Each row is followed by its class.
[ 272   25  -42  -37  120 -139  251   47 -176  -48 -365  -86  316  -18
  -83  121  265  153  -36 -683 -122 -331  -80  151 -119 -239  -63  101
 -617  216 -302  132  458 -261   -1]  Pabu
[  63  -21  142  256  106  289   12  196  -27   69  145  127  -95  -67
  -23 -253 -162 -264   15 -202 -161 -426  142   63  148  628   86  293
 -217  220  128  343  225 -237 -365]  funon
[-538 -110  291 -109 -244   78 -114  126 -191  271 -185  -40 -212  266
  393  -61   79  -34  351  243  144   43  -10  145  315  205   17   51
  148 -193 -240   63 -222  218 -240]  Redis
[ -40   80   65  185 -140 -228  236  208 -558 -152  114 -354  156   -2
   19  217  -62  121  195 -198  262  385  279  295   24   70 -153 -133
   33  144  379   20  147 -213 -170]  Pabu
[-207 -323 -465  415  137  367   10  299 -420  -55 -700  182 -148  187
  494   47  456  176   63 -356 -247 -899   31  377   76  468  182   51
  393   78 -133  208  162 -593 -182]  kosu
[-557 -348   98   -7 -276  -52  -83   41 -177   -4  360  -73 -169  122
  131 -185 -109 -143  -70  549   38  134 -273  239  313  145   13 -114
  110 -224  -44 -250 -323  509 -161]  kosu
[ 334  148  243   36  147   59  -20  114 -123 -104  -51 -151 -174 -123
   69  -65  -11  272  161    0   57  314   44  183  -21  110   40    4
  319 -151  242  209  -32 -238  -54]  nifu
[-138  296  247 -369  -13  -69   24 -172  145 -144  147 -106  273   76
 -135  136  101  -99   31  144  307  218 -281  156   12 -365   71    2
 -274 -230 -297  146  -21  106  125]  Redis
[-242 -328  317  340  115   58  123  264    0   53  110   60   30  121
 -175 -199   24 -274  194  -83  -97 -240 -224  394  313  332  204  304
 -398  -33 -182  379  185 -186 -540]  lelar
[-148 -183  175   -3   37 -207  -58  -84   30  -65 -146   19  -55 -242
 -255   73 -266  -59  117 -132  134  273  534 -190  -97  131  -57 -310
  -54  500  -26 -292  -24   24 -201]  kosu
[ -70 -258  137  404  106  129   35  427 -234 -222   21  149 -289   59
  139 -358  -40  -71  356 -149 -141 -396  307  138  147  387  200   21
  195  176   14  301  -34 -389 -486]  nifu
[ -55 -460 -205  101    1 -228  106 -150  232 -342  127  178  -63  -60
  -76 -213 -186  -28 -303  -58  -88 -103   15 -360 -169   55   55 -294
 -161  248 -273 -270 -104  169   23]  vivok
[-349 -363  421  394 -103  357   73  247 -222  470  126  -92 -155  -45
  -23  -90 -356 -290  389 -156 -191 -369  -42  202  376  782  -85  174
 -189  306  213  -94  154 -176 -685]  Paze
[ 199  284  524  -32  -71  330  -78 -108  -85  174   95 -288 -127 -231
 -107  154 -171  155  130  211 -107  559  293 -123  -16  116 -178 -136
   12  109  568   -2   40  197 -188]  kosu
[-334 -397  229  415  147 -359  168  163   80  102  -78   -8 -122   60
  -30 -146 -306   12  394  -66  -18   70  437   54   44  -10  -79 -255
   83  291 -181   27 -120  -47 -372]  sukek
[-215 -592  -25  438 -333  149  146  325  -53  183  122  -81 -332 -176
  -86 -201 -442   -9  362  -67   46  137  217   -1   24   88 -265 -408
  315  226  177 -348 -126   66 -348]  lelar
[ 315  285 -410 -334   94  389  -43 -526  280 -157   91  362  389  -38
 -168  106  248 -104 -793   -1    4 -376 -462 -171  -27 -210  223  -66
 -803   86  287  -47  324  139  283]  zev
[-297  -49 -108   27 -336 -327  377   51 -497 -631  120  -49  151  239
  -46  143   28  133  -18 -305  248  321  379   25 -154 -206  -47 -338
   57  277  184  -85   65  105  -86]  rera
[ -39  147  163 -236  -12  303  132 -145  138  154  196  -26  266   60
  -14  100    8 -102  -71 -114   98 -110 -619  192   27 -392    3   35
 -401  -22   56 -162  108  104  -28]  Duze
[-110 -243 -110  287 -257  285  301  360 -244  150  488 -165  -14   38
 -192  -81 -181 -163  223 -450 -112  -84   35  170  200  -51  -64  -18
  -18   36  397  258  291 -195  -98]  nifu
[ 279 -325   32 -114  -45   35 -104  -87  270  230  252   48 -180 -278
   79 -306 -401  102 -221   37 -235    6 -170 -318   53  -85  -56 -245
 -380  211   51 -486 -141  361  -47]  kosu
[-196 -149   50  250 -380  110   71  -60 -172  -52  243 -140  189   54
 -264  273 -191 -200 -197 -211  143  402  -70   35   29  420 -239  -97
 -429  254  633  -98  228  189 -359]  Redis
[ -51  -47  364   14  -62  -11 -108  174 -228  -79 -422  -43 -438 -378
  -15  -62 -334  228  130 -204  118  293  534 -166   26  331  -99 -297
  336  535  101 -231  134 -150 -230]  kosu
[  58 -219  285   70  -32  -96   91  175 -491 -153   31  -85 -218   -1
  244 -303 -130   32   11 -391 -153 -159  638   87   26  381  -57   54
  -18  339  241  237  324   47 -317]  lelar
[ 168   67   43  411  109   75  106  213  -65 -226  293   22 -221 -187
 -292  -63 -272   30   42   15 -259    8  186  -18  152  -14  -14 -174
 -112  333  534  148  198 -275 -218]  rera
[ -17 -128  266  -96  119  102   32  332  -69 -120 -139  165 -232  178
   91 -302  180 -120  124 -320 -132 -296 -259  383  366  348  292  422
 -295 -104 -407  553  306 -356 -353]  Pabu
[ 369  103 -230 -275  108  290   79 -236  131  -25  111  129  234  -17
   71  -68  236   -7 -241 -193 -113 -501 -235 -112 -160 -282   -3   30
 -314 -155   90  -15  235   80  206]  nifu
[ 175 -628 -332  133   58  -58  -47  -39   23  188 -297   46 -166   84
  320   22  269  405  180  -35 -479 -263 -138 -228 -202 -124   55  -52
   88 -163 -250 -281 -188   38  131]  vivok
[-277 -343 -116  307 -431   20   58    5 -619  -49  278 -139  123   23
 -120  171  -93 -168 -127  -88   -8  136  235  145   61  182 -277 -220
 -156  262  838 -199  175  265 -312]  Paze
[ 295  118  231   32  259  218  146 -136   64 -246   79  118 -158 -122
  -31 -186 -102   16 -142   24 -168 -234  159 -120   19   43  136  -41
 -326  294  209  108  279 -187 -196]  Pabu
[  43 -283  167  421  -88 -168  284  315 -492 -327  208 -122 -239   33
 -180 -253  -15  -99  178 -261 -175 -229  184  206  100  148   60  232
   75  249   68  372  313 -343 -336]  funon
[ 259 -182   38  -55   55  503 -243  111  234  770 -238  -31 -233   69
  439  -85  121  280  259   60 -370 -323 -292 -160   58   69   22  128
  184 -355  -40 -226  -75  113   49]  Duze
[-231 -366 -122 -126  -80  483 -345  -27   59  574 -190  224   24   27
  149   75  130 -148 -241  -31 -394 -697 -758   39  273  731  167  439
 -435 -192 -173 -373   91  140    8]  zev
[-136 -235  294   84   32 -315    5  100  -32 -116 -258 -120 -275 -164
  -23   68 -179  354  376  -82   32  312  409 -140   -7   42   91 -222
  196  384 -356  -40  -55 -209 -191]  Redis
[ 100 -469  -46  221   68   15  -18 -301  167   48  356   -3  -45 -150
  164   30  -26  179 -382  394 -311 -130 -135 -159    7   89  167 -151
 -254  172  184 -295  -44  340 -146]  sukek
[-251   60 -101 -286  -34   18 -138  171 -105 -277 -438  201   38 -140
  -84    7   -8  -63 -347 -413  397  167  103  326   33  493   50  -85
 -145   93 -255  131  405 -101   84]  funon
[ 295   65   41  306  143   72 -157 -213 -122   49  -19 -173  -63 -183
  -20  167   -3  250  -78  433 -300  208  185 -145 -163 -227  -71 -159
   65  208  596 -152  -52    6    1]  vivok
[-276 -806 -194  289  -62 -409   88  -58 -399 -101   81   69 -249  230
  385 -149  106   96   31  257 -346 -518  332  -63   50  156  258   48
  159  270 -273 -145    0  175 -115]  Duze
[-155 -120  295 -277 -178  129   40  378  -63   -2  249   -1  -82  170
  130 -375  -35 -225  260 -182  236  -53 -212  283  282  482  186  436
 -232 -246 -330  273  113  101 -381]  rera
[ 124  102 -183 -237  125  101   49 -188  112 -362 -126  153  294 -168
 -286  119  143  -13 -405 -431    7 -254 -270  -24 -125   -6   69  -29
 -531  189 -147  -47  302 -182   54]  kosu
[-170  439  -16 -238 -420  -35 -161  -72 -144    9  504 -169  149 -157
 -199  184 -499 -334 -259  197  458  784  192 -138   66  270 -359 -223
 -104  187  652 -373 -184  466   65]  funon
[   1 -364  117  169  203 -232 -173  -70  -17   78 -115  150 -471  160
  495 -253 -102  287 -152  502 -470 -165  321 -182  161  164  229   38
  -14  126   36 -133  -44  289  -76]  Paze
[ 402  637  -63 -320  293  -32    1 -311   78 -339 -439  -66  288  -85
 -171  327  436  227 -203 -118  208   48   -1   81 -292 -418   57  -46
  -70  -36 -153  240  176 -302  387]  zev
[-120  693  603 -229   77  114   91 -221  142  137 -106 -280  110   -5
 -180  144  109  -87   16  262  384  385 -166   -8  146 -293   -3  -48
 -187   23  -73   80   14  201  -18]  rera
[-147  121  352 -150 -249  118  -67 -172 -219  -53   -9 -300   -2 -442
 -313  148 -421  -72  -74  129  560  608  226  -14   62  439 -216 -403
  -94  457  353 -360  108  218 -264]  Paze
[ 445  432  576 -196  298   62  -62 -227 -116 -189   29  -85   -1 -420
 -279 -117 -171  -93 -348  -41   17  209   39  225  127  299  106  106
 -651  410  252  358  464 -233 -164]  rera
[ -23   69  210  -50  135 -136  143  -54  284  341  275  -87  187  157
   27 -170   66 -200 -121  166   43    6 -655  241  314 -269   95  293
 -641 -211 -268  163  143  150  -69]  Paze
[ -77 -180   68 -131   98  239 -209 -158  289   64 -100  102 -204 -121
   31    9 -173  131 -267   67 -174 -152 -201 -139   54  213  159  -74
  -99  187 -135 -157  167  113   27]  funon
[-247  202   81 -192  -98  136  133 -223 -397 -244 -398 -203  332   18
  -68  344  454   19 -256 -218  266  107  -93  280 -124  -36   -7  -25
 -166   60  -80   64  168   60   49]  vivok
[  19  -44 -179  154 -394   83  -83  114 -278  285  389 -298  -14   40
  123  207 -221   20  110   14  -48  145  -78    1   81  -71 -256  -92
   67  -83  608 -207 -214  137  102]  lelar
[  87 -286  264  188 -102   16 -237  272 -339  438 -276  -75 -340 -495
  116 -116 -520  120   95 -317 -160  -41  516 -106  132  735 -127   17
   -5  604  192 -169  263 -188 -218]  sukek
[ 108   31  302  119   -7   71 -217   63   -9  262   69 -214 -197  -23
  207   43 -203  134  109  162  -76  159   91 -121  105  396  -17  104
 -119   25  286  -73 -140  113 -204]  funon
[-313 -128  460  337  -12  211  295  -85    1  -74   41   58 -117   87
 -151  -88  -72 -167  138   15   63  -56  293   59  161  -47  -19 -269
 -118  320  263  141  144  -14 -574]  nifu
[ -44  171  680  201  319  349  138  129  349 -125 -155  199 -165 -163
 -247 -113 -378  -24  142 -134 -145   80  112   12  119  196  147 -108
 -210  501  -50  270  204 -257 -516]  Redis
[-142  344  372    6 -124  242  -56   87 -253 -204  -10  -58 -290 -188
    5  -76 -369  -35 -126  236  257  461  254  123  109  223  -50 -205
  327  220  434   70  -23   28  -87]  funon
[ 105 -386  283  313  -65   97   27  147 -240  352  238  -75 -418   -2
  277 -374 -293   27   59   68 -492 -142  343  -44  207  228 -168   -4
   68   99  564   -2   82  264 -311]  rera
[-370 -119  221 -197 -203 -259   50   53 -419 -259 -360 -184 -307  -36
  167    1   -9  182  -83 -155  337  476  331  250   15   46  -97 -377
  429  248 -167 -174   69  196   35]  vivok
[-153 -453 -168   48   73 -217   51  -12 -159 -148  115  113 -180  141
  118 -175  219   15  121  227 -251 -347 -107   95  100 -102  285  138
  195  -63 -398  149  -41  -44    3]  funon
[  39  222  -90   75   44  -54  205  288 -273 -753  263   -5   75  150
 -211 -162  -24  -84   30 -302  219  238  372  244  -84  -13    8  -92
   -9   28  331  520  225 -297 -199]  funon
[   3   17   59 -144  -56  118  193 -167  -92   59  122 -229  247  100
 -265   92  215  -36  -45 -221  110   44 -288  316   20 -191 -143  -12
 -399    2  103  -65  332  114 -166]  Duze
[ 272 -459 -149  413  297 -294  -40 -111  129  -95  -32  191 -458  -83
  294 -228   82  335 -135  536 -435 -103   75 -251   39  221  252  -55
 -209  171 -130  -80  -75   29 -124]  funon
[ 115  -24  -20 -249  -94 -188  -43  -90 -287 -201  -13 -123  -36 -305
   -2 -102  -62   78 -165 -118  301  262  250   -2 -184   20 -166 -252
  -26  216  118 -325  176  161  111]  nifu
[   0 -196    8  -45 -203 -362   83   27 -359 -272    6  -78 -129 -377
  -91 -102 -301  108 -165 -277  283  486  501 -176 -100  508  -39 -148
 -137  592   10 -234  158   97  -84]  lelar
[-244 -213  434  275 -340  269  103  287 -125  493  118 -353 -155 -212
 -233   28 -371  -52  565 -177  267  548   40  207  140  173 -309 -272
  288  144  318 -223  -61  -47 -445]  Redis
[ 283 -393  -97  328  410 -195 -127 -118  172  180  -53   55 -337  -90
  338  -72  202  361   48  364 -584 -114   16 -195  -78   35  262   88
  210   -3 -148   25 -190  -92   96]  Redis
[-358  -16  -51  -85  -59  -30   94  132   45 -311 -447  159   56   94
 -204  181  -56  -16   47 -426  122  107  227  -32 -219 -186 -186 -377
  180  116 -198 -161  137  -25   96]  sukek
[-108  -46  270   35 -117 -322  -43   57 -206  -81  240 -343 -128   30
  143  -50 -123  187  290  354  327  652  272  172   42   15  -97 -307
  237 -193  159  -14 -337  232 -125]  Redis
[-108  213   35  160   28  264    7  140 -319 -148 -158  -72  179  -65
 -260  298  -11 -133 -190 -245  115  169  109  492  151  202  -57 -224
 -200  227  556  204  407 -192 -150]  rera
[ 378  309  122  -81   98  139  -85   32   -2 -327  -22   30  107 -199
 -182   70  -90  -38 -180 -288   61  282  210  -85 -132  453   17   70
 -323  219  322  266  196 -173 -135]  zev
[  21 -287  -10  197   91 -350  388   28 -244 -506 -161  -94  -14  100
   66   54  155  193  312 -412   48 -264  404  -21 -261 -195   51 -139
   24  313 -310   59   38 -357 -227]  funon
[-140 -410  -83  187 -130    9  193  261 -490 -701  111  108 -121 -114
  -77 -125   18  178 -123 -583 -197 -365  169  114  -52  293  164   76
   47  313   90  160  250 -353 -286]  nifu
[-135   33 -263  -17 -262  -63  101  -30 -552 -510  -93   85  206   15
   11  224  -16  -34 -235 -302  283   99  491  153 -135  187  -72 -283
  -76  344  444   43  253  -62  -25]  rera
[  19  -22   50  470 -179   68  105  318 -689 -426  163 -273  -27 -216
 -243  175 -439  -49  262 -190  109  101  751  228  -69  429 -233 -220
  286  465  781  212  232 -383 -331]  Duze
[ 213  262  393 -236 -109  129  138 -156   24   94  235 -170  370 -139
 -347  177  -91  -17  -26 -187   86  420 -377  -36   -5 -106  -89  157
 -671  156  248  -61  257  195 -237]  kosu
[  75 -209   56  199  287   -1 -122   64   88 -149  -67  295 -175   44
  252 -265  -36   48 -251  145 -176  -62  143   73   82  327  245  -78
 -243  125  153    6   24   57 -274]  kosu
[ 144  -35 -270  108  -24  456 -102 -140  271  325   -4    9 -108 -130
   54  110   96  195 -181  216 -198  -32 -242 -245   95   74   45 -173
 -109  -24  172 -105   76   48  109]  nifu
[-593 -476  -83   -7 -233  196  -73  197  -74  211 -207  142  -93  147
  345  -42  106 -150  172   30   73 -482 -127 -120  205  424  248  105
  149 -104 -486 -265 -266  134 -154]  rera
[  94 -347  185  153   76 -105   50   13   42  -19  108   40 -477 -138
  220  -92 -117  440  142  427 -381  233   65 -201  112  -31  298 -105
  300  214 -115  -81 -141    1  -87]  zev
[-369   -1  158 -183   -9 -201   21  350 -159 -334 -200   47  -49  -25
   93 -140 -119  -42  153 -412  461  292  389  259  -40  316   39 -133
  316  -61 -289  170  -77 -205  -27]  zev
[ -57   -3   34 -203 -234  277 -111   55  -95  -55 -103  -78   40 -372
 -293  153 -400  -94 -147 -546  219  258   96 -183 -135  391 -251 -280
  -82  415  276 -390  139   64  -60]  funon
[ 179  188  -37 -146   91  351 -124 -305  321   60  -83  218  -36 -148
  143  147  162  161 -208  401   53  185   30 -236 -112 -235  138 -245
  200    2  289 -216 -150  205   49]  rera
[ -20  327  230 -520 -220  335   25 -265   -6  -27  394   19  250 -159
 -161  -58 -142 -269 -477   22  312  -41 -435  118  175 -206  -72 -116
 -584   17  302 -214  291  440   66]  Redis
